Each row is followed by its class.
[  98 -220   19 -388  -76  260    2 -440  602 -135 -356  414  399  497
  398 -373 -486   65 -181   55 -283   16  110 -329   24  -50 -177 -320
   34  -69 -472   90 -437  155 -282 -312   26  494  100  208   58   -8
   66]  Lipib
[-128 -525  -73 -154 -118  342   -8 -124   72 -323   65  478  182 -238
   53 -123 -602  324 -186  -19  174  248  -25 -612  840  -45   -8  -92
  311 -314   29  287 -181  516 -230  -85  192  393 -177 -352  -99  114
  366]  Selu
[  98 -235  -69 -453  -73  221 -145 -518  589 -245 -365  436  446  459
  338 -199 -463   82 -274   10 -136  118  111 -364  -50  -64 -157 -283
  -97  -24 -500  165 -404  148 -331 -242   51  494  131  278   36  -35
    1]  rur
[ 132 -297   49 -347  -64  238  -50 -431  613 -189 -394  198  450  499
  360 -352 -424   49 -168  128 -327   48  214 -298    4   52 -103 -348
   -2  -17 -437   88 -544  119 -262 -268   68  613   85  173  106  -12
   90]  gel
[ 142 -277   -3 -423  -32  231   11 -527  649 -158 -368  428  375  561
  289 -288 -457  125 -204  103 -247   29  170 -307   35  -12 -174 -307
  -25  -81 -485   47 -506  128 -248 -318  126  491  188  155   94   -1
   66]  gel
[ -73 -670  -60 -167  -85  276  -20   23   87 -227  -32  209   68 -284
  120 -268 -546  435   71   95   54  189  -11 -563  899   10  -77 -129
  279 -250   70  233 -202  533 -190 -154  235  414 -168 -429  -66  139
  392]  rur
[ 206 -174   21 -444 -142  163  -69 -479  568 -202 -412  130  354  444
  381 -269 -369   92 -188  189 -280   95  147 -307    8   81 -163 -236
   40  -84 -460  194 -464   67 -325 -303  -61  505   94  171   -4  -64
  -12]  rur
[-137 -527 -114 -281  -94  358 -205   90   98 -397   64  202  382 -271
  119  -97 -554  469  -22   31  248  307  -61 -567  751   11  -34  -85
  287 -280   48  409   23  460 -165   36  136  513 -180 -429  -35  261
  338]  Lipib
[ 134 -270  -31 -448   -1  205 -114 -466  587 -218 -263  495  460  457
  333 -249 -518  -22 -369  -74 -139  137   59 -297 -184 -109 -188 -328
  -81  -12 -520  174 -279  218 -271 -236  -43  575   42  338   17  -16
  -89]  Lipib
[ 250 -207    7 -436  -47  170  -82 -409  580 -247 -384  135  335  376
  370 -269 -384   70 -163  148 -257   78  162 -273  -61   70 -108 -282
  -28  -31 -460  209 -438  144 -309 -269  -14  530  113  225   -2  -37
  -18]  rur
[-175 -470  -94 -264  -79  337  -76   -5   -7 -414  100  427  261 -346
   92 -123 -635  337 -124  -14  150  219  -40 -565  774  -22   13  -70
  270 -258  -51  383 -175  548 -260  -61  104  440  -78 -296  -96  105
  367]  Lipib
[ -84 -593   -6 -177  -83  305  -40  -49   51 -252  -54  118  257 -243
   58 -230 -538  395  -14   86   92  199  -92 -659  696  196  -42  -59
  344 -426   94  282 -206  426 -228  -98  225  574 -123 -406  -69  126
  389]  Lipib
[ -83 -528 -124 -300   -4  223 -119 -141   67 -358   43  152  377 -201
  -58  -78 -641  359  -83  168  231  169  -52 -655  435   36    5   14
  242 -498  -75  301 -194  390 -213   25  239  610  -49 -284 -132   86
  416]  Lipib
[ 134 -196  -76 -433  -27  239  -53 -471  648 -237 -358  469  457  557
  393 -266 -454   94 -285   34 -200   88   97 -333  -11  -67 -158 -275
  -17  -86 -537  162 -409  143 -226 -246    2  518  195  233   64   17
   -2]  Mevap
[ 151 -330  -46 -512    2  247 -152 -481  559 -274 -304  513  443  451
  291 -165 -481   33 -317  -15 -141  112  103 -347 -118  -76 -113 -280
  -80  -25 -531  141 -446  162 -268 -209  -34  563  117  283   29   -3
  -20]  gigu
[-147 -543  -85 -198 -108  353  -86 -140   63 -399   83  458  286 -181
   55 -156 -626  266 -217   -8  178  214  -25 -670  665   34    6  -38
  252 -262  -55  370 -121  461 -272  -42  127  525 -117 -240 -122   74
  337]  zat
[-196 -373 -163 -249  -74  288  -73 -111   -8 -461   99  478  288 -282
   72 -116 -650  390 -202   45  159  219  -22 -643  836    1    8  -45
  260 -306  -60  335 -252  522 -209  -18   26  472  -48 -326  -96   65
  347]  gel
[ 211 -292  101 -471 -127  336   11 -410  510 -130 -318   20  170  481
  359 -318 -340  116  -52  207 -328   -3  189 -261  -43   82  -99 -244
   13  -97 -367  102 -672  114 -267 -424   50  451  170  158   13  -49
   28]  vinem
[ 155 -208  -69 -424  -49  237  -82 -454  628 -208 -357  366  389  494
  366 -277 -476   70 -185   76 -259   58  151 -314   10  -71 -169 -329
  -35  -14 -476  130 -382  175 -285 -305   35  466  125  235   67    7
   34]  rur
[ 231 -313  111 -450   21  236    5 -520  575 -250 -292  352  352  435
  268 -224 -512   59 -238  -58 -106   84   96 -294 -158  -23 -174 -287
  -85 -109 -450  167 -422  174 -274 -259   28  574  133  228   56  -33
  -90]  vinem
[ 154 -314   -1 -459   24  202 -139 -493  602 -242 -338  464  410  500
  250 -181 -500  102 -259  -10 -124  101  146 -260 -120 -109 -163 -277
 -113   30 -519  213 -347  181 -279 -224   29  512   63  289  105   30
  -24]  gel
[-112 -505   -3 -320 -153  329 -103  -21   50 -369   23   32  275 -226
  107 -138 -547  445  -60  152  116  217  -62 -599  688  132    6   12
  298 -347   13  313 -253  407 -219 -104  129  515 -110 -416 -107   98
  383]  zeda
[ 150 -289 -146 -534   15  186 -173 -477  582 -267 -320  558  366  407
  333 -116 -464  140 -232  -62  -51  122  105 -337  -88 -154 -163 -220
  -64   -3 -522  215 -252  204 -238 -211   23  473   70  273   30   -7
  -78]  zat
[ -47 -522 -103 -411  -74  257  -64   75  -44 -314   33   12   20 -379
  114 -125 -451  631   76  147  174  229  -65 -517  801   80  -77   49
  311 -321   82  404 -193  557 -156 -224  137  325 -103 -441  -99   98
  223]  Mevap
[  67 -584 -144 -339  109   62   45  -11  -70 -266  119  286  -96 -390
   79 -140 -611  323  -38   34  120  160  -23 -437  605 -110 -172    7
  178 -202   -4  428   28  769 -170 -186  105  265 -195 -233 -177   21
  140]  Lipib
[ 241 -214   48 -423   36  245    9 -533  522 -281 -249  429  353  386
  266 -185 -539   41 -321  -87 -102   59   52 -286 -251   -6 -117 -253
 -107  -83 -517  250 -466  199 -273 -193  -31  540  191  356   -2  -91
 -187]  zat
[ 283 -303   17 -467   92   82   -5 -545  571 -311 -315  352  294  365
  284 -193 -556  140 -234  -55  -58   89   65 -263 -208  -62 -215 -231
 -167  -64 -514  232 -321  226 -287 -254   -9  506  139  317   25  -62
 -171]  rur
[-181 -543  -38 -293 -183  395 -111   33   78 -343  -37  165  308 -229
  120 -149 -523  457   70   88  166  213  -19 -602  891   31  -15  -75
  375 -325   60  237 -265  417 -195  -55  212  495 -142 -484   -5  177
  454]  Selu
[  71 -176 -139 -474  -76  244 -128 -450  537 -261 -322  367  481  406
  403 -235 -432   87 -284  -15 -160  150  105 -341   13  -83 -213 -327
  -91  -36 -420  195 -346  194 -278 -221  -29  502   95  270   67   -2
  -46]  rur
[-166 -440 -170 -291 -167  332 -104  -25  -11 -363   67  491  233 -253
  103  -79 -570  297 -136   59   84  208    6 -620  888  -40    7  -60
  331 -235  -79  332 -256  476 -258  -19   44  366 -112 -336 -106  112
  385]  gigu
[-139 -441 -217 -274   27  135 -172  -15   -2 -385   10  483  278 -280
   74  -94 -632  314 -132   42  192  167  -20 -639  684  -74 -117  -37
  237 -238  -77  396  -55  582 -218   33   88  439 -151 -252 -104   47
  299]  gel
[ 353 -279  124 -479   79  136   82 -513  500 -211 -309  286  185  377
  262 -188 -478  119 -222   39 -201   32   40 -254 -181   68 -146 -198
  -55 -110 -467  217 -529  176 -273 -282 -128  416  195  262  -24  -52
 -199]  gigu
[ 211 -235  139 -418 -141  276    9 -495  513 -230 -360  133  385  459
  303 -314 -405   45 -258  200 -362   71  115 -318 -105  158  -55 -227
   59 -151 -459  151 -674   -8 -322 -289  -71  600  141  175  -23  -40
   43]  gigu
[ -87 -540   -9 -249 -159  446   -3   56   57 -261  -10   56  114 -217
   58 -227 -478  508  120  141   57  217  -28 -553  837   73    3  -72
  367 -366   68  300 -371  422 -188 -163  236  444  -95 -505  -39  148
  410]  Mevap
[ 130 -295   52 -401  -38  262  -25 -500  658 -193 -410  360  407  563
  321 -268 -498   98 -213   52 -265   18  120 -377  -27   -2 -146 -249
   -3  -79 -456   57 -518  118 -310 -319   76  531  125  201   48   -6
  117]  zeda
[-118 -456 -101 -163 -165  307   -8  -93   23 -299   75  415  185 -316
   28 -154 -578  331 -163   23  130  257    9 -560  868   54  -40  -79
  246 -213    8  322 -177  536 -289  -79  242  387  -51 -334  -99  102
  323]  rur
[-181 -629    0 -214  -65  313  -71   -4   77 -248  -80  169  224 -221
   23 -236 -578  431   17   79   28  196    3 -598  801   70  -90 -115
  292 -279   60  233 -231  496 -193 -135  273  551 -189 -481  -43  107
  434]  gel
[ 102 -190 -122 -545   -6  196 -152 -427  585 -290 -306  508  430  409
  377 -126 -493   93 -276  -63  -88  114   89 -341  -55 -180 -223 -217
  -27    6 -503  195 -268  201 -294 -253  -72  447   35  297   45  -38
  -52]  zeda
[-161 -529 -153 -278  -95  375  -88  -34   14 -414   95  432  190 -232
   79 -164 -612  342 -136   61  160  210   22 -607  847  -32   28  -65
  231 -285  -87  310 -328  552 -183  -96  166  505  -73 -314  -90   82
  407]  Mevap
[-115 -474 -160 -387   21  283 -135 -140   42 -392   40   78  297 -175
  -59  -45 -615  399  -71  178  295  151  -28 -653  435    7  -37   48
  193 -482  -47  429 -169  427 -211   19  165  567  -61 -297 -124   30
  315]  gel
[ 163 -281   32 -419 -156  299  -36 -443  539 -158 -361  103  305  462
  354 -315 -410   90 -146  172 -306   48  192 -286   33   34 -114 -299
   -4  -94 -425  140 -570  100 -297 -322   35  533   91  183   47  -35
   51]  rur
[-209 -581 -125 -270 -198  313  -88  -23   75 -327  -10  104  227 -270
  137 -196 -540  470   52  108   99  267  -28 -596  860  -39  -53  -70
  319 -320   60  282 -140  422 -234 -149  209  451 -177 -493  -58  138
  473]  rur
[-160 -345 -284 -359   -7  259 -191   69  -41 -502  120  441  179 -368
  126  -62 -675  450  -35   19  212  176  -19 -625  801 -188 -106   -7
  269 -239  -37  426  -85  657 -182  -58   48  362 -194 -302 -129   89
  305]  vinem
[  58 -232  -61 -516  -75  288 -162 -461  525 -248 -308  444  458  497
  307 -159 -454   95 -283    0 -188  128  130 -290 -116 -147 -150 -274
  -87  -19 -515  171 -423  145 -257 -252   -1  510   68  255   83  -15
   -3]  gel
[ -25 -708   33 -256  -39  310   19  -21   61 -223   -5   -7   59 -272
   32 -216 -479  549   40  104  118  259  -59 -508  759  127  -35  -55
  277 -343  136  285 -197  500 -139 -195  218  461 -103 -467  -46  176
  314]  Mevap
[ 226 -346   65 -366   -6  122   21 -517  704 -119 -396  438  316  585
  376 -337 -430   14 -209   22 -332   53  138 -295  -71  -75 -177 -343
    1   -9 -526   59 -318  179 -278 -343   74  456  137  174   24  -19
   41]  vinem
[  30 -380 -176 -383   40   96   27   38 -175 -281  159   84   -7 -436
  132 -105 -562  407  -41   91  165  140  -70 -483  608  -50 -152   59
  213 -260  104  456  -93  753 -141  -94   25  202 -156 -202 -161   27
   27]  Selu
[ -82 -310 -255 -456  -72  296 -134   88 -148 -497  100  265  131 -403
  175    4 -565  364  -25   38  143  159  -43 -565  720  -45  -17  -14
  251 -253  -49  516 -212  642 -229  -70    7  287 -129 -302 -138   23
  225]  gigu
[ 161 -276   35 -455 -102  270  -81 -522  599 -207 -337  565  430  476
  281 -111 -455   37 -322  -36  -89  125   90 -332  -70  -67 -139 -252
  -34  -26 -461  113 -418   92 -355 -209   36  462   98  248   69    4
   -1]  zeda
[ 176 -318    1 -419  -54  297   31 -456  653 -129 -346  312  275  553
  349 -345 -411  103  -90   97 -312   30  198 -325   49  -73 -164 -343
    3  -69 -443   28 -489  172 -242 -373  158  464  100  126   64    3
   88]  vinem
[-191 -351 -272 -289  -95  127 -170  -19  -44 -440  132  554  292 -391
   95 -105 -676  394 -207  -37  261  264  -37 -610  871  -71 -118  -29
  228 -265 -169  412 -100  572 -224    8   20  459 -114 -233 -103   93
  240]  rur
[ 231 -163  -27 -472  -66  227  -53 -420  516 -246 -348  136  275  446
  372 -204 -353  139 -160  153 -292   47  142 -302  -66   86 -164 -202
   75 -113 -447  215 -444   76 -268 -353 -123  433  102  202  -13  -47
  -43]  gigu
[ -70 -581  -97 -298   15  133  -52 -214   63 -311  -18   25  309 -140
  -26 -192 -627  342  -94  185  210  156  -51 -669  442   64  -76   26
  255 -588  -50  289 -155  374 -164  -13  217  653  -97 -288 -115   61
  394]  Selu
[ 369 -187  189 -484  106  173   55 -494  544 -267 -297  221  231  398
  236 -175 -523   75 -248    6 -142   31   13 -291 -339   81 -155 -149
  -75 -117 -485  275 -474  166 -331 -265 -146  493  150  334  -57 -118
 -236]  zeda
[  99 -496   -2 -497   50  189  -18 -192  -66 -329   71 -118   60 -265
  -25  -47 -539  458  -36  255  236  145 -120 -617  282  136  -41  205
  201 -550   21  440 -246  454 -195 -140   46  474   20 -292 -228  -35
   96]  vinem
[ 141 -302  -92 -519   -2  177 -109 -509  615 -235 -266  507  376  472
  335 -159 -518  145 -297  -67  -99  138   79 -369  -98 -155 -170 -231
  -88  -55 -475  105 -361  152 -252 -269    3  464   72  279   41    6
  -48]  zeda
[ 157 -387  -14 -462    6  162 -128 -524  595 -232 -326  484  450  479
  307 -186 -480  -48 -384  -67 -163  165   75 -346 -193  -82 -157 -278
  -76  -27 -519  171 -316  144 -283 -216  -35  587   59  271  -10  -28
  -52]  gigu
[   6 -592 -172 -475    7  174  -73 -171   12 -278    6    1  170 -132
  -48  -47 -574  380   59  233  213   95  -51 -672  372    4  -42  132
  253 -594  -65  352 -214  376 -219  -54  242  492  -27 -284 -152    7
  376]  Lipib
[-123 -474 -224 -257  -39  279  -42   61  -19 -285   87  316  147 -303
   74 -163 -620  317   18   39  149  110   23 -535  770 -109 -144  -89
  268 -200   25  349  -66  678 -235  -78  219  345 -207 -249  -65   95
  340]  Lipib
[  91 -246   34 -352 -138  392  -71 -452  544 -231 -395  222  362  490
  332 -266 -410   76 -146  153 -282   11  193 -351  -14   68  -81 -270
   49 -121 -444  116 -595   43 -272 -297   43  590   82  177   19  -46
  141]  zat
[ 177 -191   -1 -517 -130  248 -115 -478  537 -241 -375  166  391  420
  347 -226 -362  180 -195  179 -201   96  125 -309  -28   63 -119 -283
  -27 -132 -461  147 -562   71 -300 -293  -11  513  166  194   31  -46
    4]  rur
[ 131 -316   36 -413 -134  324   -8 -490  582 -138 -381  221  337  547
  273 -312 -408   75 -157  129 -357   45  238 -300   71   36 -126 -323
   22  -75 -419   66 -628   84 -295 -362  167  540   69  156  113  -34
  145]  gel
[  -3 -493 -343 -390   48   91  -44   98 -115 -275  184  313  -17 -386
   76  -98 -608  427   54    6  101  127   42 -458  766 -170 -175   -3
  173 -143  -34  373  -72  789  -80  -73  213  221 -185 -202  -96   98
  183]  zat
[ -59 -418  -96 -435  -50  303  -81 -166  -71 -377   26  -70  217 -263
   15   -4 -539  424   10  273  221  132  -98 -698  432   73   62  110
  276 -639    1  393 -360  383 -210  -29  110  496   24 -381 -177  -20
  336]  vinem
[ -67 -514 -135 -137  -67  245  -17  -99   30 -307   98  472  188 -239
  -36 -162 -625  248 -204   -1   20  227    4 -611  729   -1   -9  -87
  287 -263  -60  273 -247  537 -247  -90  181  459 -165 -289 -145  103
  381]  gigu
[ -61 -531  -33 -327 -126  286  -38   86    4 -262   37  -32   94 -292
  173 -185 -494  482  103   73   90  228  -85 -575  753   88  -59    6
  321 -323   91  376 -210  469 -188 -136  125  377 -145 -457  -82  102
  264]  zeda
[  95 -219  -58 -420  -82  281  -44 -429  620 -189 -317  393  390  535
  384 -292 -495  103 -149   39 -205   11  126 -355  -31  -40 -162 -294
   24  -87 -509   84 -404  124 -270 -305   74  501  156  212   50  -18
   45]  Lipib
[-155 -446 -270 -459   29  229 -222 -108   34 -425   -6   13  313 -231
   60    2 -594  458    6  212  296  149  -44 -694  545  -67  -74   67
  260 -537  -29  372 -104  462 -139    8   88  559 -115 -357 -136   60
  385]  vinem
[ -57 -525 -167 -209   13  244  -50  -24   92 -376  163  519  173 -292
   47  -48 -680  355 -127  -73  241  222  -49 -606  763 -114  -27  -22
  232 -221   -6  306 -101  560 -204    3  124  346 -132 -248  -91  161
  305]  zeda
[ 181 -465   17 -390   39  240   37 -475  649  -60 -341  303  195  545
  334 -362 -479  149 -103   18 -271    5  175 -314   38  -78 -271 -341
  -44  -39 -382   45 -355  271 -205 -443  226  420   71  165   86  -17
   18]  vinem
[ 190 -314   59 -311   37  183   10 -518  726 -175 -410  444  433  593
  301 -347 -468   60 -303   38 -224   46  102 -338 -138   15 -158 -323
  -23  -44 -513   78 -374  169 -290 -318   98  571  198  238   25  -14
   22]  Mevap
[ 164 -174   62 -501 -189  304  -58 -471  538 -170 -429   45  335  495
  353 -246 -330  131 -125  211 -328   20  141 -308  -72  129  -48 -230
   77 -157 -454  179 -672   25 -313 -330   10  516  149  132  -19  -71
   54]  zat
[-165 -450  -72 -343 -161  359 -170   69  -10 -357   -3   37  309 -316
  150 -153 -488  495   35  140  138  237  -89 -592  742  120  -24  -27
  360 -378   23  390 -224  427 -206  -92  122  503 -103 -437  -81  104
  358]  Lipib
[-110 -594 -175 -413  -46  276  -85 -166   23 -267   17   72  234  -97
 -124  -54 -584  400   25  214  151  124   33 -654  504  -70  -32   56
  243 -511  -43  290 -298  378 -215  -44  311  515  -92 -329  -74   41
  467]  gel
[  14 -416 -208 -454   31  129  -20   49 -114 -327   69   60  -81 -445
  164  -94 -495  477   71  137  149  176    0 -450  713  -77 -148   55
  256 -265   60  481  -30  725 -125 -180  114  190 -164 -342 -160    9
  142]  Selu
[ 288 -169   93 -435  -72  195   13 -436  482 -201 -309  173  335  392
  294 -267 -348   32 -229  144 -328  101  158 -219  -77  152  -71 -278
  -22  -60 -455  189 -586  152 -268 -282   -9  525  136  190   48  -40
  -70]  gel
[ 228 -275  -17 -443   16  185 -116 -391  593 -236 -317  316  356  418
  342 -278 -474   45 -190   49 -195   70  138 -305  -88   31 -155 -267
   -4  -29 -491  187 -360  186 -264 -289   22  577   67  273   23  -19
  -32]  Lipib
[  58 -224  -99 -467  -28  255 -141 -462  552 -286 -289  415  475  406
  380 -206 -502  153 -261  -52  -59  139   86 -381  -50 -155 -195 -247
  -17  -61 -394  169 -341  204 -237 -248   11  505   33  256   67  -22
  -66]  Selu
[ 336 -210   14 -545   99  119   15 -513  497 -309 -221  358  283  318
  288 -146 -535  184 -287  -59  -49  109    1 -227 -268   -1 -153 -185
 -138 -159 -472  294 -328  231 -227 -261  -75  477  161  320   17   13
 -248]  Lipib
[-120 -401 -113 -205 -136  290  -92  -64   46 -408  101  567  281 -217
   71  -76 -668  304 -209   18  227  189  -33 -633  804  -18  -22   11
  276 -260  -89  355 -234  446 -281   37   49  421 -114 -227  -85  142
  346]  zeda
[ -78 -427 -207 -418  -47   69 -139   57 -145 -334  113  330  121 -405
  123  -13 -586  384  -56   53  246  177  -30 -441  689 -177 -158   26
  195 -200  -56  489  -54  677 -193    7   21  250 -152 -244 -105  106
  169]  vinem
[ 386 -196  159 -460   79  187  103 -508  515 -232 -248  211  203  385
  271 -228 -483  103 -241   -1 -138   55   35 -224 -306   38 -135 -213
  -94 -136 -453  251 -534  208 -247 -288  -57  443  161  344  -13  -85
 -289]  Selu
[  75 -313 -223 -441   59  156 -139   79 -145 -491  191  336    5 -454
  141   10 -581  406  -61   47  284  185  -92 -505  650  -77  -87  113
  205 -215  -33  604  -25  743 -162  -40 -103  255 -116 -208 -177   69
   33]  vinem
[-142 -530   24 -138 -192  403  -30   12   96 -293  -19  196  284 -219
   86 -259 -498  368  -15  125  106  250   14 -536  867   87  -44 -107
  356 -275   79  284 -214  431 -212  -81  277  493 -161 -468  -28  200
  445]  Selu
